Below are the code and all the weights of a small trained network. Each question names an input and a class and asks about switching units off, where a switched-off unit gives its printed mean instead of its output.

import numpy as np


def w(rows, s, z=0):
    codes = np.array(rows[::2]) - 128.0
    scale = np.full(codes.shape[1], s)
    scale[-1] = z or s
    return codes * scale


def f(y):
    return y / 2 * (1 + np.tanh(0.7978845608 * (y + 0.044715 * y**3)))


def log_softmax(a):
    a = a - a.max(-1, keepdims=True)
    return a - np.log(np.exp(a).sum(-1, keepdims=True))


def net(x, mask):
    res = np.array(x, float).reshape(1, 5) / 4 @ E
    y = f(res @ A[0][:, :-1].T + A[0][:, -1])
    res = res + np.where(mask, y, B[0][:, -1]) @ B[0][:, :-1]
    return log_softmax(res[-1] @ U[:, :-1].T + U[:, -1])


A, B = {}, {}
E = w([
[59,214,52,154,183],'x0',
[128,122,124,122,127],'x1',
[165,161,133,145,142],'x2',
[179,24,83,196,255],'x3',
[161,114,39,243,9],'x4',
],0.006)
A[0] = w([
[186,115,172,73,109,173],'neuron 0',
[191,72,120,140,165,248],'neuron 1',
[208,74,227,120,82,174],'neuron 2',
[93,183,166,98,65,24],'neuron 3',
[176,148,79,194,61,125],'neuron 4',
[99,132,184,111,160,7],'neuron 5',
[105,134,106,132,82,1],'neuron 6',
[102,124,166,103,155,50],'neuron 7',
[114,221,48,170,173,243],'neuron 8',
[105,200,159,87,52,67],'neuron 9',
[87,14,87,193,165,134],'neuron 10',
[92,155,185,55,184,130],'neuron 11',
[71,185,90,140,153,112],'neuron 12',
[92,189,113,66,171,134],'neuron 13',
[143,157,213,55,195,41],'neuron 14',
[87,225,158,174,162,218],'neuron 15',
[147,156,207,55,183,102],'neuron 16',
[87,112,156,80,161,12],'neuron 17',
[210,130,28,158,40,226],'neuron 18',
[146,64,169,119,125,231],'neuron 19',
[139,117,83,191,2,128],'neuron 20',
[107,182,151,83,70,23],'neuron 21',
[68,198,147,79,40,25],'neuron 22',
],0.0084,0.0036)
B[0] = w([
[65,77,132,107,46,189],'neuron 0',
[189,146,75,60,88,244],'neuron 1',
[69,54,23,64,37,239],'neuron 2',
[207,208,62,82,254,155],'neuron 3',
[46,65,209,109,233,198],'neuron 4',
[82,56,197,143,200,132],'neuron 5',
[162,147,154,239,184,115],'neuron 6',
[86,77,191,133,202,135],'neuron 7',
[85,116,131,10,64,219],'neuron 8',
[211,154,132,45,234,178],'neuron 9',
[189,126,202,35,235,219],'neuron 10',
[66,53,143,122,162,220],'neuron 11',
[70,61,34,111,59,154],'neuron 12',
[72,47,167,85,80,182],'neuron 13',
[52,51,171,191,216,205],'neuron 14',
[113,82,116,67,92,190],'neuron 15',
[58,55,169,171,169,213],'neuron 16',
[80,94,183,194,182,140],'neuron 17',
[21,25,207,90,198,254],'neuron 18',
[128,181,150,42,85,216],'neuron 19',
[46,46,216,135,220,227],'neuron 20',
[225,163,61,98,210,150],'neuron 21',
[217,132,165,55,204,181],'neuron 22',
],0.0058,0.0056)
U = w([
[74,71,171,165,170,52],'0',
[254,135,112,78,217,213],'1',
[87,86,64,72,61,224],'2',
[120,100,139,108,111,211],'3',
[118,125,149,108,115,255],'4',
[189,196,128,146,63,6],'5',
[185,222,113,229,51,1],'6',
],0.0073,0.0038)

Each question gives the input, the list of numbers given to net, and the class t.
The units are the neurons (one row each of A and B). Each row of codes is followed by its name. A weight is (code - 128) times the scale printed after its matrix; where a second scale follows, it is the last column's (A, B and U).
mask holds one flag per neuron, in row order. A switched-off neuron (its flag False) gives its mean, the last column of its row in B, instead of its output. The means were averaged over made-up inputs and are rounded, as every weight is.
A unit's drop is (log p(t) with every unit on - log p(t) with that unit switched off) / (log p(t) with every unit on - log p(t) with every unit switched off).
The circuit of an input: a set's keep is (log p(t) with only the set's units on - log p(t) with every unit switched off) / (log p(t) with every unit on - log p(t) with every unit switched off). Starting from the 12 units with the biggest drops (on a tie, the unit counted first), units are removed one at a time, each time the one whose removal leaves the highest keep (on an exact tie, the one counted first), for as long as the keep stays at least 0.8.
circuit, biggest first: the units of the circuit, biggest drop first
most important unit: the unit with the biggest drop
top k neurons: the k neurons with the biggest drops, biggest first
drop when u is switched off: that unit's drop, to one decimal
input [-5,1,3,-8,7], class 1: circuit, biggest first : [neuron 9; neuron 22]
input [-4,-1,4,-5,-1], class 1: most important unit : neuron 9
input [-2,-7,5,-4,8], class 0: circuit, biggest first : [neuron 20; neuron 18]
input [8,-3,5,-1,1], class 2: circuit, biggest first : [neuron 8; neuron 12]
input [1,4,5,-6,7], class 0: top 2 neurons : [neuron 20; neuron 18]
input [-1,7,4,5,-8], class 0: circuit, biggest first : [neuron 14; neuron 16]
input [8,-6,-4,0,8], class 0: circuit, biggest first : [neuron 20; neuron 18]
input [-4,-1,1,5,8], class 0: circuit, biggest first : [neuron 18; neuron 20]
input [-5,3,-5,-2,5], class 0: top 3 neurons : [neuron 20; neuron 18; neuron 4]
input [-5,8,-7,8,7], class 1: top 2 neurons : [neuron 10; neuron 1]
input [-1,3,2,2,-8], class 0: circuit, biggest first : [neuron 14; neuron 16]
input [-1,0,-4,4,-2], class 1: circuit, biggest first : [neuron 10; neuron 18; neuron 2]
input [3,-8,-5,-8,-8], class 0: top 4 neurons : [neuron 14; neuron 16; neuron 11; neuron 13]
input [4,1,6,-8,-6], class 1: top neuron : [neuron 9]
input [-8,4,0,6,-4], class 2: top 2 neurons : [neuron 2; neuron 0]
input [-2,-1,2,-5,-4], class 1: circuit, biggest first : [neuron 9; neuron 3]
input [8,6,8,7,-1], class 2: top 2 neurons : [neuron 8; neuron 12]
input [0,0,2,7,4], class 1: circuit, biggest first : [neuron 10; neuron 1]
input [6,-5,5,4,0], class 2: top 2 neurons : [neuron 8; neuron 12]
input [7,-8,-6,-8,-8], class 0: circuit, biggest first : [neuron 14]
input [-6,-3,3,0,-1], class 2: drop when neuron 2 is switched off : 0.4
input [1,1,-1,1,6], class 0: drop when neuron 14 is switched off : -0.1
input [6,-7,6,-1,8], class 0: drop when neuron 4 is switched off : 0.3
input [5,7,2,-1,8], class 0: drop when neuron 18 is switched off : 0.2
